Below are the code and all the weights of a small trained network. Each question names an input and a target symbol and asks about switching units off, where a switched-off unit gives its printed mean instead of its output.

import numpy as np


def w(rows, s, z=0):
    codes = np.array(rows[::2]) - 128.0
    scale = np.full(codes.shape[1], s)
    scale[-1] = z or s
    return codes * scale


def norm(h):
    return h / np.sqrt((h * h).mean(-1, keepdims=True) + 1e-5)


def f(y):
    return np.maximum(y, 0)


def softmax(a):
    e = np.exp(a - a.max(-1, keepdims=True))
    return e / e.sum(-1, keepdims=True)


def log_softmax(a):
    a = a - a.max(-1, keepdims=True)
    return a - np.log(np.exp(a).sum(-1, keepdims=True))


def net(x, mask):
    ids = ['ΘΛΠΨεζτ'.index(c) for c in x.split()]
    T = len(ids)
    res = E[ids] + P[:T]
    u = 0
    for l in range(2):
        q, k, v = (norm(res) @ M[l].T for M in (Q, K, V))
        z = softmax(np.where(np.tri(T) > 0, q @ k.T / 3**0.5, -1e9)) @ v
        res = res + np.where(mask[u], z, O[l][:, -1]) @ O[l][:, :-1]
        u += 1
        y = f(norm(res) @ A[l][:, :-1].T + A[l][:, -1])
        res = res + np.where(mask[u : u + 12], y, B[l][:, -1]) @ B[l][:, :-1]
        u += 12
    return log_softmax(norm(res)[-1] @ U[:, :-1].T + U[:, -1])


Q, K, V, O, A, B = {}, {}, {}, {}, {}, {}
E = w([
[180,134,141,143],'Θ',
[161,122,137,154],'Λ',
[139,110,125,130],'Π',
[141,150,133,156],'Ψ',
[115,159,129,123],'ε',
[112,130,78,132],'ζ',
[162,4,119,139],'τ',
],0.02)
P = w([
[255,186,84,68],'0',
[177,142,198,139],'1',
[82,131,104,231],'2',
[106,143,97,44],'3',
[123,151,184,102],'4',
[61,142,117,221],'5',
[84,110,95,27],'6',
],0.0092)
Q[0] = w([
[213,11,173,47],'0.h0',
[2,4,179,136],'0.h0',
[30,252,231,240],'0.h0',
],0.0043)
K[0] = w([
[215,44,108,211],'0.h0',
[129,29,91,2],'0.h0',
[51,148,216,23],'0.h0',
],0.0062)
V[0] = w([
[103,247,139,50],'0.h0',
[154,82,154,164],'0.h0',
[251,40,237,194],'0.h0',
],0.0027)
O[0] = w([
[253,163,128,56,116],'0.h0',
[39,156,138,124,150],'0.h0',
[31,193,217,82,254],'0.h0',
],0.003,0.0016)
A[0] = w([
[131,79,132,72,181],'0.n0',
[202,119,119,81,12],'0.n1',
[21,74,52,174,35],'0.n2',
[168,167,147,37,64],'0.n3',
[157,179,40,55,36],'0.n4',
[172,39,90,165,69],'0.n5',
[127,171,150,121,5],'0.n6',
[185,135,224,138,107],'0.n7',
[194,59,83,158,37],'0.n8',
[2,202,73,191,79],'0.n9',
[129,205,167,106,2],'0.n10',
[240,109,97,107,42],'0.n11',
],0.0074,0.0034)
B[0] = w([
[73,167,125,111,229],'0.n0',
[125,189,115,85,169],'0.n1',
[108,187,175,182,220],'0.n2',
[139,161,170,58,226],'0.n3',
[93,119,51,64,242],'0.n4',
[159,183,115,112,189],'0.n5',
[111,152,179,113,132],'0.n6',
[2,115,120,134,249],'0.n7',
[178,196,95,112,175],'0.n8',
[207,81,123,119,254],'0.n9',
[154,147,188,125,156],'0.n10',
[179,143,96,92,205],'0.n11',
],0.0062,0.0032)
Q[1] = w([
[123,196,223,151],'1.h0',
[180,117,254,161],'1.h0',
[75,127,193,18],'1.h0',
],0.0075)
K[1] = w([
[119,164,179,48],'1.h0',
[13,134,193,60],'1.h0',
[160,254,233,221],'1.h0',
],0.0085)
V[1] = w([
[91,248,139,100],'1.h0',
[140,25,70,117],'1.h0',
[76,179,1,250],'1.h0',
],0.0058)
O[1] = w([
[165,165,155,92,243],'1.h0',
[34,95,77,161,4],'1.h0',
[89,254,155,204,187],'1.h0',
],0.0075,0.0016)
A[1] = w([
[28,179,113,63,178],'1.n0',
[239,120,48,94,72],'1.n1',
[2,83,96,22,99],'1.n2',
[151,88,252,200,77],'1.n3',
[118,195,53,173,3],'1.n4',
[197,171,27,101,123],'1.n5',
[93,207,199,157,31],'1.n6',
[213,70,162,210,65],'1.n7',
[200,132,221,53,112],'1.n8',
[125,137,203,62,118],'1.n9',
[70,31,176,157,137],'1.n10',
[65,41,100,34,124],'1.n11',
],0.0074,0.0053)
B[1] = w([
[68,134,150,61,253],'1.n0',
[120,187,36,53,182],'1.n1',
[86,253,121,79,195],'1.n2',
[139,110,52,65,194],'1.n3',
[186,183,187,187,146],'1.n4',
[119,176,2,39,215],'1.n5',
[146,154,16,157,153],'1.n6',
[105,117,192,66,189],'1.n7',
[99,89,94,239,226],'1.n8',
[105,145,107,184,204],'1.n9',
[58,112,115,130,181],'1.n10',
[177,233,178,97,174],'1.n11',
],0.0065,0.0051)
U = w([
[167,164,44,60,177],'Θ',
[32,175,150,100,75],'Λ',
[155,153,225,138,61],'Π',
[162,202,103,254,7],'Ψ',
[198,102,163,147,133],'ε',
[125,49,162,75,108],'ζ',
[63,54,89,190,189],'τ',
],0.0087,0.0022)

Each question gives the input, a string of symbols that net reads in full, and the target symbol t.
The units are the heads (3 rows each of Q, K, V and O) and the neurons (one row each of A and B). Each row of codes is followed by its name. A weight is (code - 128) times the scale printed after its matrix; where a second scale follows, it is the last column's (O, A, B and U).
mask holds one flag per unit, layer by layer, with each layer's heads first. A switched-off unit (its flag False) gives its mean, the last column of its rows in O or B, instead of its output. The means were averaged over made-up inputs and are rounded, as every weight is.
A unit's drop is (log p(t) with every unit on - log p(t) with that unit switched off) / (log p(t) with every unit on - log p(t) with every unit switched off).
The circuit of an input: a set's keep is (log p(t) with only the set's units on - log p(t) with every unit switched off) / (log p(t) with every unit on - log p(t) with every unit switched off). Starting from the 12 units with the biggest drops (on a tie, the unit counted first), units are removed one at a time, each time the one whose removal leaves the highest keep (on an exact tie, the one counted first), for as long as the keep stays at least 0.8.
circuit, biggest first: the units of the circuit, biggest drop first
most important unit: the unit with the biggest drop
top k neurons: the k neurons with the biggest drops, biggest first
k most important neurons of layer l: the k neurons of layer l with the biggest drops, biggest first
drop of u: that unit's drop, to one decimal
input ε Π Λ, target Θ: circuit, biggest first	[1.h0]
input τ Θ Ψ Π ε Ψ, target Θ: circuit, biggest first	[0.n7, 0.n9, 1.h0, 1.n8]
input Ψ Π Λ, target ε: 2 most important neurons of layer 1	[1.n0, 1.n5]
input ζ Π ζ Π Π ε, target Θ: 3 most important neurons of layer 0	[0.n9, 0.n7, 0.n0]
input Ψ Π τ ε Π Π, target Θ: top 2 neurons	[0.n2, 0.n7]
input τ Π Ψ, target τ: 2 most important neurons of layer 0	[0.n3, 0.n9]
input τ ζ ε, target τ: 2 most important neurons of layer 1	[1.n11, 1.n2]
input Π Ψ Ψ, target ε: 2 most important neurons of layer 1	[1.n7, 1.n5]
input τ Π Π ε Ψ, target Ψ: top 2 neurons	[1.n8, 0.n7]
input Λ ζ Π τ Π ε, target τ: 2 most important neurons of layer 0	[0.n9, 0.n3]
input Θ Θ Π Π ζ ε, target Ψ: 2 most important neurons of layer 1	[1.n0, 1.n1]
input Λ ε τ Ψ Ψ Λ, target ε: top 2 neurons	[0.n4, 1.n5]
input Ψ Ψ Π, target ε: top 4 neurons	[0.n9, 0.n2, 0.n7, 0.n4]
input Π Π ε Ψ ε Π, target Θ: most important unit	0.h0
input Ψ Λ Π, target ε: top 4 neurons	[0.n9, 0.n2, 0.n7, 1.n5]
input ε ζ Λ Π ε Λ, target Θ: 4 most important neurons of layer 0	[0.n7, 0.n8, 0.n2, 0.n5]
input Θ τ ε Λ Λ Π, target ζ: 2 most important neurons of layer 1	[1.n7, 1.n8]
input Π ζ ε, target Ψ: 2 most important neurons of layer 0	[0.n2, 0.n3]
input ζ Θ Π ε Λ, target τ: 2 most important neurons of layer 1	[1.n8, 1.n3]
input ε Π ζ Θ τ Ψ τ, target Λ: top neuron	[0.n9]
input Π Π ζ ζ Ψ, target Ψ: 2 most important neurons of layer 1	[1.n8, 1.n6]
input Ψ Θ Ψ, target ε: top 2 neurons	[0.n9, 0.n4]
input ε ε Π Π Λ Θ, target ζ: 2 most important neurons of layer 0	[0.n2, 0.n3]
input ε Ψ τ τ, target Λ: drop of 1.n11	0.1
input ε Ψ ε, target Θ: drop of 1.h0	0.6
